[128 = 0]
[100 152 213 131 117 102 147 108  89 164 147 160 111  86 179 118 144 106
 116 122] : [98] & [47]
[109 146 153 135 119 102 130 117 109 148 134 175 113  97 150 117 137  97
 126 124] : [98] & [52]
[ 81 159 236 130 129 113 157 121  92 165 134 137 106 105 158 127 103 119
 108 137] : [87] & [47]
[117 159 165 118 143 107 161 138  99 181 122 133 138  95 228 127 117 107
 116  99] : [87] & [51]
[ 99 153 212 130 128 103 160 122  80 174 142 148 110  84 198 124 123 110
 112 117] : [87] & [52]
[ 98 139 172 150 134 148 134 112 100 126 147 106 105 131  93 121 137 155
 112 144] : [100] & [47]
[115 131 146 145 133 140 131 114 123 123 137  95 119 149  99 131 139 157
 124 142] : [100] & [52]
[ 98 149 171 151 145 108 133 114 105 137 117 154 116 115 202 125 134 152
 120 159] : [87] & [47]
[ 98 141 190 119 126 133 130 115 111 141 152 114 124 137  77 114 122 122
 117 131] : [100] & [47]
[121 167 123 122 104 145 143 136 105 177 141 142 130  95 153 114 108  90
 106  80] : [101] & [51]
[104 127 125 160 136 145 112 106 126 101 135 107 110 158  56 120 142 173
 123 166] : [101] & [47]
[104 158 221 136 120 120 163 110  87 174 152 134 109  91 171 120 132 107
 102 119] : [99] & [47]
[110 126 157 117 134 111 124 119  97 142 143 125 114 114 133 115 120 116
 116 131] : [98] & [47]
[106 153 159 143 115 142 138 116 112 143 138 133 114 122 105 115 132 127
 115 126] : [101] & [52]
[ 86 150 207 135 128 122 158 132 101 153 138 124 117 119 137 131 112 125
 120 128] : [87] & [47]
[100 160 252 127 133 119 170 116  89 182 142 137 112  90 178 130  92  83
  99 129] : [99] & [47]
[102 140 145 142 108 140 124 113 116 123 159 129 110 129  51 112 145 130
 121 127] : [101] & [52]
[109 127 111 137 126 121 104 117 123 106 137 165 122 130 122 111 158 153
 139 153] : [98] & [52]
[ 87 186 252 110 123 108 179 124  53 202 167 179 100  34 205 110 112  69
  86  95] : [98] & [47]
[ 96 148 186 138 140 113 151 123  96 137 136 144 119 113 185 123 140 155
 110 156] : [87] & [47]
[112 160 126 117 117 117 150 127  97 192 128 118 128  97 204 119 111  97
 105  85] : [101] & [51]
[106 121 121 134 127 132 124 119 125 100 144 121 122 133  78 121 159 160
 137 143] : [98] & [52]
[116 153 161 121 114 119 150 121 106 167 136 138 122 103 162 123 121  96
 114  96] : [101] & [51]
[ 96 126 150 132 132 125 121 117 129 116 129 125 137 158 118 123 144 160
 141 167] : [98] & [47]
[107 166 185 117 123 104 168 132  92 194 122 134 126  90 227 132 108  87
 109  87] : [87] & [51]
[114 147 210 130 124 122 150 119 111 153 138 155 117 102 142 126 120 104
 119 137] : [99] & [47]
[129 167 146 109 116 135 156 130  87 183 141  99 124 106 189 121 116  97
  92  73] : [100] & [51]
[114 177 154 120 104 128 151 137 103 192 135 156 130  93 178 128 103  78
 107  87] : [101] & [51]
[ 96 134 159 127 136 113 134 129 100 127 137 129 114 121 144 122 134 139
 123 141] : [98] & [47]
[123 147 137 116 142 102 153 137  97 183 104 106 133 114 252 132 103 119
 106 107] : [87] & [51]
[104 155 217 125 106 134 155 104  95 158 164 121 116 110  93 117 141 104
 118 113] : [101] & [47]
[113 144 142  93 117 105 133 137 112 169 132 144 152 119 204 113 131 106
 130 116] : [98] & [51]
[112 152  85 130 119 110 132 141 107 164 113 146 138 109 203 121 126 118
 123 104] : [98] & [51]
[ 99 162 239 121 132 140 159 117  72 163 171 120 114  98 149 112 121 122
  91 130] : [100] & [47]
[ 95 161 238 123 131 101 171 120  66 192 144 118  97  76 197 125 110  90
  93 100] : [87] & [52]
[107 150 187 127 126 130 140 122 105 138 148 158 126 106 153 120 139 136
 121 136] : [87] & [52]
[106 153 191 125 129 142 145 121  85 151 162 117 114  98 124 115 117 121
  93 113] : [100] & [47]
[104 156 197 142 129 130 149 111  86 150 153 152 103  85 132 113 138 117
 107 120] : [101] & [47]
[116 151 191 125 120 108 137 102 106 179 130 175 122  93 184 113 112  72
 116 129] : [98] & [47]
[ 96 150 227 120 128 107 154 106 102 173 136 137 124 114 181 119 127 103
 121 137] : [99] & [52]
[109 173 179 118 111 124 166 140  93 193 132 124 120  92 187 128 114  94
 102  77] : [101] & [51]
[ 97 157 178 132 118 125 144 117  91 157 147 151 117 101 139 113 138 119
 112 120] : [101] & [52]
